Here is a tiny trained network, its code and every weight. The questions are about switching its units off for an input and a class, where a switched-off unit gives its printed mean instead of its output.

import numpy as np


def w(rows, s, z=0):
    codes = np.array(rows[::2]) - 128.0
    scale = np.full(codes.shape[1], s)
    scale[-1] = z or s
    return codes * scale


def f(y):
    return y / 2 * (1 + np.tanh(0.7978845608 * (y + 0.044715 * y**3)))


def log_softmax(a):
    a = a - a.max(-1, keepdims=True)
    return a - np.log(np.exp(a).sum(-1, keepdims=True))


def net(x, mask):
    res = np.array(x, float).reshape(1, 3) / 4 @ E
    y = f(res @ A[0][:, :-1].T + A[0][:, -1])
    res = res + np.where(mask, y, B[0][:, -1]) @ B[0][:, :-1]
    return log_softmax(res[-1] @ U[:, :-1].T + U[:, -1])


A, B = {}, {}
E = w([
[28,227,62,126,185,133,145],'x0',
[129,103,3,122,3,108,160],'x1',
[21,19,133,129,137,132,109],'x2',
],0.004)
A[0] = w([
[127,128,127,133,125,136,125,231],'n1',
[73,183,95,127,151,126,135,93],'n2',
[255,251,113,132,125,127,135,100],'n3',
[230,29,187,131,88,122,124,104],'n4',
[12,10,137,131,145,128,127,94],'n5',
[127,126,128,129,129,130,130,171],'n6',
[120,146,249,127,222,122,126,113],'n7',
[128,132,154,130,152,131,125,88],'n8',
[69,185,94,128,151,127,127,110],'n9',
[63,194,88,129,155,128,130,99],'n10',
[125,140,209,128,196,130,121,101],'n11',
[127,126,128,132,126,135,130,254],'n12',
[131,113,36,127,46,123,137,107],'n13',
[9,4,136,126,148,129,135,95],'n14',
[197,63,166,126,101,125,114,88],'n15',
[128,120,79,128,80,116,137,88],'n16',
[47,209,82,129,160,124,130,101],'n17',
[35,221,73,129,166,124,119,107],'n18',
[241,238,118,124,124,128,146,98],'n19',
[128,127,127,128,130,126,128,23],'n20',
[121,146,248,128,223,124,127,114],'n21',
[128,118,60,126,64,116,136,94],'n22',
[135,109,9,124,24,129,135,109],'n23',
[126,139,200,126,188,134,123,106],'n24',
[125,127,129,129,126,134,128,226],'n25',
[219,41,181,130,90,124,120,103],'n26',
[128,118,62,127,66,118,139,93],'n27',
[128,129,131,128,131,126,128,56],'n28',
[127,128,126,131,127,133,124,231],'n29',
],0.0095,0.0039)
B[0] = w([
[31,233,95,57,134,78,200,206],'n1',
[176,95,167,139,131,174,161,166],'n2',
[32,156,242,124,76,160,4,235],'n3',
[167,122,196,117,147,231,250,222],'n4',
[74,162,235,129,80,158,12,236],'n5',
[108,147,123,113,128,120,141,156],'n6',
[104,117,12,137,124,198,106,235],'n7',
[147,101,114,147,126,151,107,116],'n8',
[163,112,163,125,133,165,177,179],'n9',
[179,100,172,131,134,181,176,187],'n10',
[136,101,60,148,126,178,99,180],'n11',
[19,240,94,49,134,77,207,228],'n12',
[114,119,41,138,140,186,103,213],'n13',
[63,173,242,128,77,161,8,243],'n14',
[184,94,176,142,136,189,171,163],'n15',
[144,102,92,149,133,168,98,145],'n16',
[181,98,184,130,135,198,199,215],'n17',
[172,109,193,119,138,214,231,242],'n18',
[60,144,223,129,85,149,19,216],'n19',
[171,79,148,169,120,160,94,87],'n20',
[104,120,11,138,124,198,106,236],'n21',
[135,105,71,146,135,178,97,173],'n22',
[92,130,8,133,140,206,105,255],'n23',
[132,106,67,144,127,168,105,170],'n24',
[39,223,100,65,135,82,191,201],'n25',
[171,119,188,123,145,212,223,204],'n26',
[133,105,75,148,134,179,97,170],'n27',
[155,103,135,150,124,143,109,96],'n28',
[51,209,103,68,133,90,185,206],'n29',
],0.022,0.0034)
U = w([
[120,119,7,152,135,149,106,116],'0',
[106,144,182,130,83,106,59,83],'1',
[173,111,156,121,157,145,212,115],'2',
[118,153,75,96,158,7,163,252],'3',
[158,103,119,167,131,100,105,77],'4',
],0.012,0.0022)

Each question gives the input, the list of numbers given to net, and the class t.
The units are the neurons (one row each of A and B). Each row of codes is followed by its name. A weight is (code - 128) times the scale printed after its matrix; where a second scale follows, it is the last column's (A, B and U).
mask holds one flag per neuron, in row order. A switched-off neuron (its flag False) gives its mean, the last column of its row in B, instead of its output. The means were averaged over made-up inputs and are rounded, as every weight is.
A unit's drop is (log p(t) with every unit on - log p(t) with that unit switched off) / (log p(t) with every unit on - log p(t) with every unit switched off).
The circuit of an input: a set's keep is (log p(t) with only the set's units on - log p(t) with every unit switched off) / (log p(t) with every unit on - log p(t) with every unit switched off). Starting from the 12 units with the biggest drops (on a tie, the unit counted first), units are removed one at a time, each time the one whose removal leaves the highest keep (on an exact tie, the one counted first), for as long as the keep stays at least 0.8.
circuit, biggest first: the units of the circuit, biggest drop first
k most important neurons: the k neurons with the biggest drops, biggest first
drop when u is switched off: that unit's drop, to one decimal
input [4,0,-5], class 1: circuit, biggest first => [n3]
input [-4,-1,-3], class 2: 3 most important neurons => [n14; n4; n5]
input [7,6,7], class 1: 4 most important neurons => [n14; n5; n4; n26]
input [-6,3,-5], class 2: 2 most important neurons => [n4; n26]
input [-4,5,7], class 1: 2 most important neurons => [n14; n5]
input [2,4,-6], class 1: 2 most important neurons => [n3; n19]
input [8,-7,-6], class 2: 3 most important neurons => [n18; n17; n10]
input [5,-1,-5], class 1: 2 most important neurons => [n3; n19]
input [3,-1,-3], class 3: 4 most important neurons => [n14; n5; n4; n26]
input [8,-4,-6], class 2: 2 most important neurons => [n18; n17]
input [0,0,-3], class 3: 2 most important neurons => [n14; n5]
input [8,7,-3], class 2: 2 most important neurons => [n18; n17]
input [-7,0,-5], class 2: 2 most important neurons => [n4; n26]
input [-2,-8,7], class 0: circuit, biggest first => [n21]
input [5,-2,0], class 2: drop when n15 is switched off => 0.0
input [3,7,8], class 1: drop when n21 is switched off => 0.4
input [-8,-8,5], class 0: drop when n18 is switched off => 0.1
